After every row comes roughly how far along a hidden order it lies, from 0 to 30.
[  1   5   4  -8  -1 -10  -7   7  -4  -2  -5   1   4  -5   3   5   6 -15
  -5 -16   4 -11   0  11  13 -26 -11  -4 -11  18  -4 -13   1  -2] => 8
[ -2   4 -31  10   8  18  -5   5  17  -8 -40   6   1   0   3  -7   6  -2
 -11 -45  -5   4   4  -1  -3 -31 -17  -2  -2  16  -3  50  -7   5] => 19
[ -2   1 -43   7   9  20   3   2  20  -5 -18   6   2   7   1   3   5  16
  -6 -50 -15   5   1 -24   6 -13  -5   0   8  -1  -8  13  -3   5] => 24
[ -4   6 -12   7   8   2 -11   6  21  10  -4  -1   5  -2   1  -6   2 -17
  -9 -29   7   5   2   1  -4 -34  -6  -3   0  14  -9  20  -4   2] => 13
[  4   8  39 -20  -9  19  -7   7 -19  -3  10  -1   4  -6   7   7   5 -20
  -3  23  14 -16  -1  22  17 -31 -15  -4 -14  15   4 -24   4  -4] => 0
[  3   7  30 -17 -10   4  -3   2 -15  -2  12   0   2  -5   5  12   4   0
  -1  12  13 -10   0  17  11 -10 -15  -4 -13  10   2 -28   4  -4] => 2
[  2   7   6 -11   0  16  -4   5  -9  -6 -15   4   3  -4   6   5   8  -8
  -4  -9  -1 -15   2  14  18 -21 -16  -3 -10   8   2  -6   1  -2] => 7
[ -1   9  -5  25 -16 -23   8 -14  14  -5  22   8  -2   4  -7  21  -2 -10
  -2 -27  14  16   2   0  12  -7  -9   0 -19  15  -5 -24   0  -1] => 10
[  1   3 -40  -2   6  46  -2   6  10 -21 -41   9   3   4   6  -1   9  12
  -7 -47 -21  -7   5  -8  10 -30 -26  -2   2  -7   0  31  -2   2] => 20
[ -1   4 -13  -1   8  23  -9   6   8  -4 -30   3   3  -2   6  -8   8  -9
 -10 -29  -6  -3   1   1   1 -28 -12  -3  -2  13  -2  36  -5   3] => 14
[ -2   8   7  11  -3  -2 -11   4  10  11  -5  -2   5  -5   1   6   1 -23
  -7 -16  17  -1   1  12   3 -34  -5  -4  -9  25  -9  -7  -3  -1] => 8
[  1  -2 -32  -1   6  45   3   2  22 -12 -33   7   2   8   0   1   5  22
  -4 -41 -26   2   2 -19   7 -12  -8   1  11 -14  -4  16  -2   4] => 26
[ -2  10   2  11 -13 -11  -1  -2  11  11  18  -1   4  -2  -3  22  -1 -22
  -4 -14  23   6   0   4  14 -28  -4  -3 -12  19 -16 -41   1  -2] => 6
[  1   1 -21  -8   9  24   2   2   0  -9 -21   5   2   3   4  -1   7  10
  -2 -22 -12  -6   1  -9   9  -4 -13  -1   0 -10   3  16  -1   2] => 15
[ -1  -3 -30  -2  14  34  -3   8  12  -6 -27   4   2   4   3 -12   7  19
  -7 -39 -23  -1   1 -15   0 -17  -5   0  14  -4  -1  34  -5   5] => 25
[ -2  -4 -37   9   9  20   2   2  24  -8 -41   7   1   6   0  -3   7  22
  -6 -53 -25   8   2 -20   5 -11  -2   0  13  -5  -9  16  -6   5] => 30
[  4  -3  -3 -22   8  40  -3   8 -16 -21 -36   6   2   0  10 -16  12  17
  -2  -3 -16 -16  -1   4   5  -4 -18   0   3 -12  16  43   2   0] => 14
[  2  -2 -27 -13  17  42  -1   7   1 -17 -38   5   3   4   7 -11  10  20
  -2 -28 -27 -10   3 -10   7 -17 -19   0   9 -19   6  27  -2   2] => 19
[ -2  -2 -33   2  12  26  -1   6  11  -8 -34   6   2   4   0  -6   7  20
  -8 -53 -27   0   1 -18   4 -16  -5   0  14  -3  -5  19  -5   4] => 29
[  1   2 -17 -15  10  30  -5   8  -4  -9 -33   5   3  -1  10  -8   9   4
  -5 -24 -19 -11   2  -2   5 -16 -12  -2   2   0   5  35  -2   2] => 14

Next part:
[-11 -26   3 -10  34  32 -13 -31  12   3  -6  -3  12  -3  -2  -2 -10   1
 -18   7  10  42   1   4  28   0 -23] => 23
[ -4   1   9   2 -24  15  -4 -15  -7   4 -17  -5   9  -3   2  -4  -8   0
 -27  -4  -6  13  -1   6  18  -4 -15] => 10
[  2   2   6  -7 -23  22  12   4   2  -4 -15   1  -1  -7   5   1  10  -3
 -17   1   0 -30  -1  11  10 -10   3] => 21
[-19 -31   4 -16  55  32  -8 -19  15   1   6  -1   6  -2  -2  -1 -14  -1
 -18  13  15  56  -1   3  37  -4 -19] => 30
[ -5 -18   5 -13  49  14   2   1  18   3  15  19  -9  -2   6   0   3  -6
 -14  15  10  42   2   2  25 -13  13] => 29
[-14 -23   1 -16  37   6 -16 -12  -4   5  -5  -3  23  -3   0  -9 -13  -5
 -27   1  -5  41   2  -8  44  -4  -1] => 2
[-21 -25   4 -14  48  22 -11 -19  11   4   6  -3   8  -1  -2  -4 -18   0
 -17   8   8  55   1  -3  35  -4 -13] => 21
[ -9  -5   5  -5 -20  25  -1 -20  -3  -2 -22 -10   9  -3   0  -2  -5   2
 -23  -2   3  23  -1   8  11   2 -20] => 15
[ -3  -6   6   0 -17  19  -5 -23  -4   0 -10  -7   6  -2  -1  -1  -9   4
 -12  -2   0  18  -2   6   9   4 -23] => 15
[-10  -5   6  -5 -24  18  -5 -21 -10   1 -26 -12  14  -3   1  -5  -6   0
 -27  -7  -5  13  -1   4  18   2 -21] => 6
[  4   9   7   5 -36  -4   3  13  -6   6  -3   9   4  -3   6  -4   4  -5
 -26  -3 -11   3   2   2   9 -13  13] => 4
[ 12   6   6   0 -26  13   9  -2   0  -2 -17   0   4  -6   6   0  10  -6
 -29  -3  -6 -26   1  10  10 -10   4] => 17
[-15 -23   1 -12  27  21 -17 -33   0   7  -7  -5  19  -2  -2  -5 -20   1
 -13   2   4  43   2  -2  35   4 -22] => 12
[-10 -22   2  -8  32  27 -13 -22   6   3  -6  -1   9  -3  -2  -1  -9   1
 -17   5  10  29   0   2  27   0 -22] => 22
[ -1 -12   4 -10  30   3  -5  -1   7   4   1  11   1  -3   6  -3   2  -5
 -21   7   0  26   1   0  27 -11  10] => 17
[  9   9   5   1 -27  20  11   8   9  -6 -13  -3   0  -6   4   2  13  -4
 -19   3   2 -40  -1  12   5 -11   4] => 26
[  3  -9   6 -12 -19  31   9  -6   6  -5 -22   2   0  -5   5   0   9  -1
 -18   4   8   8  -2  12  14  -7  -2] => 27
[-12  -7   6   2  39  -2 -12  -4   2  12   6  11   6   0   2  -4  -5  -6
 -20   2  -4  51   3  -3  13 -10  -5] => 11
[  8  -7   1   0  31   1   0  14  10   3  12  21 -11  -1   4   1   7  -6
  -2  10   0   3   2  -2  10 -10  19] => 23
[  5   1   6  -2   2  17   9  10  17  -1  -1   6  -4  -4   5   3   8  -5
 -18   6   3  -7   0   9  12 -13   5] => 27
[ -1   0   3   2  30 -10  -7   7   1  10   8  14  -1  -1   5  -3  -1  -5
 -12   7  -6  38   4  -3  14  -9  10] => 11
[ -7  -5   5   3  46  -5  -8   1   5  12  12  14   0  -1   5  -2  -7  -6
 -19   6  -4  46   4  -1   5 -12   0] => 14
[ 14  14   7   4 -49  -3   5  22 -15   2 -20   2  15  -4   8  -4  11  -6
 -27 -10 -17 -27   2   4   9 -14  17] => 0
[ -3 -11   8  -6  55  31   4 -12   4  -1 -12   4   3  -4   4   0  -1   0
 -23   2   4  16  -1  12  15  -7 -11] => 21
[-10 -22   5 -10  15  32  -5 -21   8   2 -13  -1  11  -4   0  -2  -6  -1
 -30   4   9  41   0   8  21  -2 -21] => 23
[ -7 -16   6 -15  44  18  -3  -2  13   3   4  16   0  -4   6  -2   2  -7
 -23  11   7  40   2   3  35 -14  10] => 23

[  5  -7 -29   2  -9  10   7  11   3  18 -18  -1 -25  18  26   3   4  -7
  12   2  12  14  17  19] => 3
[  1  29  22   8   2   9 -10   0   8  14  14  -3 -24  14  -5  -3   5   3
  -4   0   3  -2 -29 -28] => 20
[ -6  -6 -14   2  -1  21   0  -1   3   7  -8   1  -5  12   7   8   3  -3
  10  16 -11   3  24 -26] => 0
[  3  25 -11   7  19  28   7   2  18  -2 -22   3 -35  -8  15 -11   0   3
  -6  14   4  11  38 -14] => 4
[ -3  20  15   7  -3  24   3   1  19  -5  19   2  -2 -10  -5  -4   4   2
   1   1   0   3 -35 -31] => 23
[  4  -6 -11  -7 -16  58 -16   4 -23  55  -6 -16   4  35  12   8  14 -12
   9  -1  10  -4 -30  -6] => 8
[  6  -6 -10   7  20   4   3 -10  -9  20   5  -5 -11   9   2   9  10 -19
  -1  15   8  -4   3 -14] => 17
[  0 -11   4  14  15  23  -1 -15   2  46  35 -12   7  19   2  17  14 -10
   8  11  -9 -18 -30  -3] => 3
[ -5 -14  16  12  -7 -17   1   0  -2   3  16  -1 -13   9  -8  15   9  -1
   4   1  -8  -4 -39   2] => 17
[-12  11  16   4 -27 -13  -3  21  27 -11 -13  10 -33   4  -1  -8  -4  25
   7   0  -9  11  -9  -5] => 7
[ -6   9  11   7  -5   1   3   9  21 -34   8   3 -22   3  -2  -2   1  13
   7  -5  -7  11 -30 -14] => 16
[-10   4  21  13  21 -14  10  -8  16 -20  20   1 -25   0  -8  16   0   3
  14  19  -9   3 -23   3] => 14
[ -1  23  16   0 -16   5  -4   4  -5   2   7 -12 -34  21  -6   7  -1  15
   5  -2   2  15 -19 -20] => 13
[  1 -13 -32  12  -9  -8  28  14  35 -15   5  18   3  -8  -4  -8  -1 -11
   1   7 -18  -2 -10 -39] => 25
[ -5  -3  13  -4 -12  51 -17   4   9   7 -34  10  19  -9  -9 -14   2  11
  -5  18 -19 -13  25 -18] => 0
[  7  11 -32   3 -22  16  -5   0 -12  22  12  -3   9  31   3  -1  13 -16
  -7  -1  -1  -6   3 -63] => 16
[ -4   7  -6  -1   9  50   7  -6  12   2  -4   1 -11  -6   6   0   4   2
   6  19   0   4  20  -3] => 5
[  4  32 -18   2  16   7   4 -11   4   9   8  -6 -20  12   9  -4   4  -9
  -7   9  16   6  31 -54] => 13
[  6  -5 -26   0  29  37  15 -14 -10  24  26  -6  12  -2  -5  14  10 -29
  -7  23   3 -12  30 -50] => 22
[  0  13  21   5  23   8  11 -11 -10 -12  39  -7 -22   3 -19  20   6  -6
   3  13  12  10 -48 -28] => 30
[  5   0  16  12  41   8   7 -12   0  -5  12  -7 -22  -3  -4   9   8 -16
  -7  17  12  -5 -14  10] => 21
[ -5  10  27   5  11  59 -10 -11  24  -2  -6   6  20 -19 -12  -8   2  11
  -2  20 -17 -16 -20 -17] => 11
[  0  -2 -22  -2  -2  47   4   4   9  28  -1  -6  -4   4   9  -1   7 -10
   9   9  14   8 -15   5] => 10
[  3  -2 -18   0   2  15   7   4  10 -15 -21  10 -24  -8   3  -8  -2  -4
  -4   7  10  12  29 -16] => 17
[ -8  11  18  -3  21  63   5 -18   4   8  41  -7  17 -11 -21  14   5  -3
  11  31  -6 -15 -36 -49] => 19
[ -7  15   8 -10 -37  38 -36   9  -8   1 -21   2  -6  18   0   3  -2  13
   7  -3  -3  -1  -9 -17] => 1
[ -7  -7  11  -3 -11  25  -6   4   6  13 -25   9   8  -3  -6  -3   1   7
  -2  11 -14  -7   6  -6] => 6
[ -2 -11 -38  10  -9 -19  22   8  19 -11 -10  10 -23   6  11   1   2  -5
   9   9  -9  15  26  -8] => 4
[  0  17   5  10  -1  25  -6  -4   3  20  -7  -2  -6   5   3  -3   8   5
  -7   1  -5  -4   0 -11] => 9
[ -4   6  19   2  17  31  15  -5  18 -22  -5   9  -6 -23 -21   2   0  -2
  -4  25  -5   1  -2 -32] => 26
[  1 -25 -13  -8   0  45  10  -3 -13  19   6  -3   3   6 -14  15   7 -19
  10  19   6   1  -5 -31] => 20
[  2  16  11   5  -5  31   2   7   8  11  18   2   1  -2  -9  -3   7   4
  -3   0   0  -4 -43 -35] => 25

[-45   8 -13  -2  -2  13 -45   8 -21 -13   3  39 -10 -11  -8 -14  18  -5
  19  10  -2   6  13   8  25  -6   4   1   5 -33   7  14  -6  -5  -3  22
  -5  11  19 -32  11   3   1  18   4   1   6  -2   5 -28  -3   7   1 -10
  -1 -13  47  14  -1  18] => 0
[  8  -2 -21  -1 -14 -16   9  -4  38   7  -4 -28  36   0   8   6  -9 -26
   7  -2   1  -4 -13  -6 -27   6  -4  -9  -3  41  -6 -20 -37  12   7 -26
   3  -1 -20   2  -4   0 -22 -20 -23   6  -6  -4  15 -12  -4  -1   5   0
   1  -1 -16  -3   0  -7] => 26
[  0 -10 -45   0   0 -13  39  -2  37   5 -12 -21  26  13  13   2 -18  -1
  13  -8   3  -7 -11  -9 -29   3 -14  -8  -3  20  -7  -8 -13  10   4 -35
   4  -1 -26  19  -1   3 -22 -12  -3  21  -9 -31   1  27  -5 -10   4   7
  11 -10 -25 -16  -1  -5] => 30
[ 27   9  -6  -9 -24  -4  12  -6 -13  12  -2 -15 -27  -3   1   5   1  -6
   0   8  -3  10  -3  -7  -6  11 -15 -13  13  22  -2 -14 -10   4   6  -8
   1  -5 -15   0  -4  -3  -1  -7  -6  13   1  14  10 -11  10   4   1  -1
 -12   1  -6  10  -4 -11] => 21
[ -6  13 -11  -4 -10   7 -23   2  29 -12  -7 -11   1   5  14 -13   7 -10
   2  -6  -2  20   3   0   1   1  -2 -12  -6 -16   9  -1 -11   7   1  -7
   0   3  18 -38   8  -1   3   1  10  20  -2   8   3 -40   8   5   0  -3
   0   1  14   8   0   8] => 14
[-15  -9 -16   3   8  -6  15   2   9   1  -3  -1  19   2   3   2  -9   0
  10  -4   2 -12  -4  -2  -9  -2  -3   6  -1   5  -5   1  -5   3   2  -9
   1   3 -10  13   1   3 -16   0  -5   3  -4 -24   1  22 -10  -5   3   2
   7 -10  -4  -9   0   0] => 17
[ -1  18   8  -6 -25   2 -17   1  25  -8 -10 -14  18   6  14 -10  11 -15
  -9 -10  -3  28   6   2 -12  -1 -11 -23   9 -10   2  -8 -19  11   3 -17
   1  -1  24 -41   8  -2  10  -2   8  48  -3   6  14 -59  11   7  -1   0
  -8   5  16  13   0   0] => 20
[ 12   5   7  -2 -27 -17  22  -6  26  10  -5 -37  52   3   8   7  -6 -23
  -9 -10  -1   6  -9  -3 -37   3 -15 -19  10  43 -13 -25 -35  14   8 -33
   5  -5  -6   1  -3  -3  -8 -17 -19  37  -5  -3  25 -24   2   2   3   4
  -9   6 -14   1   0 -14] => 30
[ 11 -14  55  11  30  -2  31   2 -24   5   9   6  -7   6   9   8 -11  28
 -16 -13   3 -12   5   1   2  -6   7  14  -7  -6  -5   9  47  -8  -4  17
   0  -3   6  32  -4  -2  15   3  10 -17  -2  -8 -12  57  -7 -10  -3   6
   6   6 -16 -15   4  -5] => 11
[-33   7  -6   2   3  18 -36   7 -16 -13   3  33 -11  -7  -3 -13  14   3
  10   1  -2   3  12   9  24 -10   8   2  -1 -35   6  15   8  -8  -4  23
  -4   7  28 -24   9   2  11  19  13  -4   5   2   2 -20   1   5  -1  -7
  -1  -4  40  10   0  16] => 2
[ 50  -7  25   0  -2 -14  47  -8   1  18   0 -36  -4   7  10  16 -16   3
 -20  -6   1  -4  -9  -9 -21   8  -8  -2   0  34  -7 -15  10   6   5 -15
   4 -10 -20  28 -13  -4  -4 -19  -6  -8  -6   4  -3  31   3  -6  -1   8
  -6  11 -42  -9  -1 -22] => 28
[-28  -9 -35   5   9  -2   1   3  23  -3  -5   3  36   0   0  -1  -8  -8
  18  -3   3 -15  -8   1  -8  -5   5   7  -8   2  -3   3 -20   4   0  -9
   0   5  -8   6   2   5 -22   1  -9  -9  -4 -24   1  11 -10  -4   5   0
  10  -9   1  -9   1   5] => 16
[ -5 -16  19   7  30   0  13   2 -21   3  10  20 -13  -1  -5   7  -7  18
  -1   3   3 -19   4   2  12  -3  11  23  -9  -9  -1  13  31  -9  -5  20
  -2   2  -3  29  -6   2   1   3   6 -43  -1 -11 -16  49 -11  -7  -2   3
   6  -1 -13 -12   1   0] => 9
[-28  -4 -38   5  16   8 -19   6  15 -13  -1  22  14  -2  -1  -6   1  -2
  16  -1   2 -12   2   8   9  -9  14  14 -17 -21   6  14  -2  -3  -5   9
  -2   7   5  -5   4   5  -6   8   8 -28  -1 -13 -10   0  -9  -2   1   1
  12  -3  12  -6   2  16] => 10
[ 56  -8 -31  -4  -8 -11  44 -13 -10  26   6 -25 -44  -4  -5  23 -16  -3
   1  16   1 -22 -15  -9  -9  19  -4  10  -7  55  -7 -19  -4   0   7  -6
   1  -8 -45  43 -20  -1 -16 -22 -10 -59  -5   8  -3  37   1  -3   2   4
 -16   8 -43  -6  -6 -20] => 29
[  9 -10 -33   0   1 -12  32  -3   9  11  -3 -10   5   3   4   9 -14  -1
  14   3   2 -14  -9  -7 -15   6  -8   2  -2  27  -6  -8  -5   5   4 -15
   1   0 -31  26  -6   2 -21 -11  -9  -8  -6 -19   0  32  -7  -8   4   3
   4  -9 -21 -10  -2  -8] => 24
